Below are the code and all the weights of a small trained network. Each question names an input and a class and asks about switching units off, where a switched-off unit gives its printed mean instead of its output.

import numpy as np


def w(rows, s, z=0):
    codes = np.array(rows[::2]) - 128.0
    scale = np.full(codes.shape[1], s)
    scale[-1] = z or s
    return codes * scale


def f(y):
    return np.maximum(y, 0)


def log_softmax(a):
    a = a - a.max(-1, keepdims=True)
    return a - np.log(np.exp(a).sum(-1, keepdims=True))


def net(x, mask):
    res = np.array(x, float).reshape(1, 5) / 4 @ E
    y = f(res @ A[0][:, :-1].T + A[0][:, -1])
    res = res + np.where(mask, y, B[0][:, -1]) @ B[0][:, :-1]
    return log_softmax(res[-1] @ U[:, :-1].T + U[:, -1])


A, B = {}, {}
E = w([
[125,96,191,219,110,165,164],'x0',
[148,205,95,102,159,255,208],'x1',
[134,53,63,137,237,110,83],'x2',
[64,135,204,165,194,64,173],'x3',
[174,193,225,148,186,96,121],'x4',
],0.0088)
A[0] = w([
[103,122,152,161,124,156,160,95],'N0',
[150,149,142,126,72,148,103,57],'N1',
[102,103,181,172,143,143,173,117],'N2',
[110,110,76,112,125,117,130,189],'N3',
[123,155,167,142,119,129,137,108],'N4',
[148,153,157,131,89,141,134,164],'N5',
[120,105,138,157,142,133,148,86],'N6',
[134,148,121,133,164,147,140,105],'N7',
[167,162,99,128,253,194,141,124],'N8',
[125,83,109,137,124,144,122,152],'N9',
[155,147,103,110,62,147,104,159],'N10',
[92,153,93,94,130,99,140,46],'N11',
[128,117,175,139,185,66,100,88],'N12',
[147,91,64,165,120,137,129,98],'N13',
[101,128,79,98,173,75,131,253],'N14',
[126,135,199,150,117,130,145,147],'N15',
[164,46,131,172,186,107,68,134],'N16',
[141,55,60,138,119,179,100,89],'N17',
[116,122,153,154,112,139,156,48],'N18',
[136,141,140,118,138,96,111,45],'N19',
[149,147,128,123,155,149,135,155],'N20',
],0.019,0.0035)
B[0] = w([
[132,103,122,103,154,181,175,185],'N0',
[173,162,111,151,98,137,137,182],'N1',
[117,101,134,119,186,153,209,213],'N2',
[88,84,116,124,87,127,110,191],'N3',
[105,139,131,151,91,89,166,185],'N4',
[179,152,115,137,103,129,162,198],'N5',
[149,123,120,105,168,149,122,159],'N6',
[103,169,139,123,148,120,123,167],'N7',
[71,252,110,88,199,136,89,251],'N8',
[130,108,151,94,103,131,102,178],'N9',
[196,153,136,124,70,169,111,214],'N10',
[113,92,62,176,129,148,114,159],'N11',
[171,120,132,179,152,34,79,229],'N12',
[97,127,183,110,70,114,112,195],'N13',
[94,77,64,152,126,165,89,214],'N14',
[105,108,123,155,115,84,210,217],'N15',
[192,78,183,113,210,161,55,244],'N16',
[79,137,206,60,46,85,138,239],'N17',
[137,114,107,115,134,160,178,170],'N18',
[114,138,145,153,111,81,98,155],'N19',
[117,165,107,134,148,139,119,173],'N20',
],0.03,0.014)
U = w([
[102,218,110,85,171,145,128,150],'0',
[102,93,190,56,64,134,130,57],'1',
[184,79,178,132,191,83,89,149],'2',
[140,121,149,125,158,122,254,115],'3',
[233,184,112,136,71,149,161,195],'4',
[106,71,60,136,105,143,105,201],'5',
[165,135,147,181,143,27,178,5],'6',
],0.0087,0.0016)

Each question gives the input, the list of numbers given to net, and the class t.
The units are the neurons (one row each of A and B). Each row of codes is followed by its name. A weight is (code - 128) times the scale printed after its matrix; where a second scale follows, it is the last column's (A, B and U).
mask holds one flag per neuron, in row order. A switched-off neuron (its flag False) gives its mean, the last column of its row in B, instead of its output. The means were averaged over made-up inputs and are rounded, as every weight is.
A unit's drop is (log p(t) with every unit on - log p(t) with that unit switched off) / (log p(t) with every unit on - log p(t) with every unit switched off).
The circuit of an input: a set's keep is (log p(t) with only the set's units on - log p(t) with every unit switched off) / (log p(t) with every unit on - log p(t) with every unit switched off). Starting from the 12 units with the biggest drops (on a tie, the unit counted first), units are removed one at a time, each time the one whose removal leaves the highest keep (on an exact tie, the one counted first), for as long as the keep stays at least 0.8.
units of the circuit, in order: the units of the circuit, biggest drop first
most important unit: the unit with the biggest drop
k most important neurons: the k neurons with the biggest drops, biggest first
drop of u: that unit's drop, to one decimal
input [-7,-4,-1,5,-2], class 5: units of the circuit, in order => N14
input [-3,0,1,7,3], class 6: units of the circuit, in order => N16; N12
input [4,4,-4,-2,1], class 3: units of the circuit, in order => N15; N0
input [8,-4,2,8,8], class 6: 2 most important neurons => N12; N15
input [6,0,-8,-6,7], class 4: 3 most important neurons => N1; N10; N5
input [8,4,6,7,2], class 0: 2 most important neurons => N8; N7
input [-4,-3,-2,-1,3], class 6: units of the circuit, in order => N16; N8; N3
input [4,2,6,2,-1], class 0: 2 most important neurons => N8; N12
input [-7,-1,0,2,2], class 5: 2 most important neurons => N16; N14
input [-7,1,5,6,-8], class 5: 2 most important neurons => N14; N11
input [4,-8,-7,4,-1], class 3: 3 most important neurons => N2; N18; N0
input [7,8,-8,-4,2], class 4: 2 most important neurons => N10; N1
input [7,-6,-6,-1,6], class 3: 2 most important neurons => N2; N18
input [3,5,6,3,-7], class 1: 2 most important neurons => N17; N13
input [8,6,3,7,-7], class 3: 2 most important neurons => N2; N0
input [-1,7,7,-4,-5], class 1: 4 most important neurons => N17; N13; N3; N9
input [-7,2,-4,-2,-3], class 4: units of the circuit, in order => N10
input [-2,2,-3,1,0], class 4: 2 most important neurons => N8; N2
input [-4,1,-1,3,0], class 5: 2 most important neurons => N8; N16
input [-3,0,-3,-1,6], class 6: most important unit => N10
input [-4,3,-6,3,7], class 6: drop of N4 => 0.1
input [-7,3,-4,7,7], class 6: drop of N12 => 0.2
input [5,8,-8,0,-4], class 3: drop of N15 => 0.8
input [-2,0,-2,-5,3], class 4: drop of N8 => 0.0
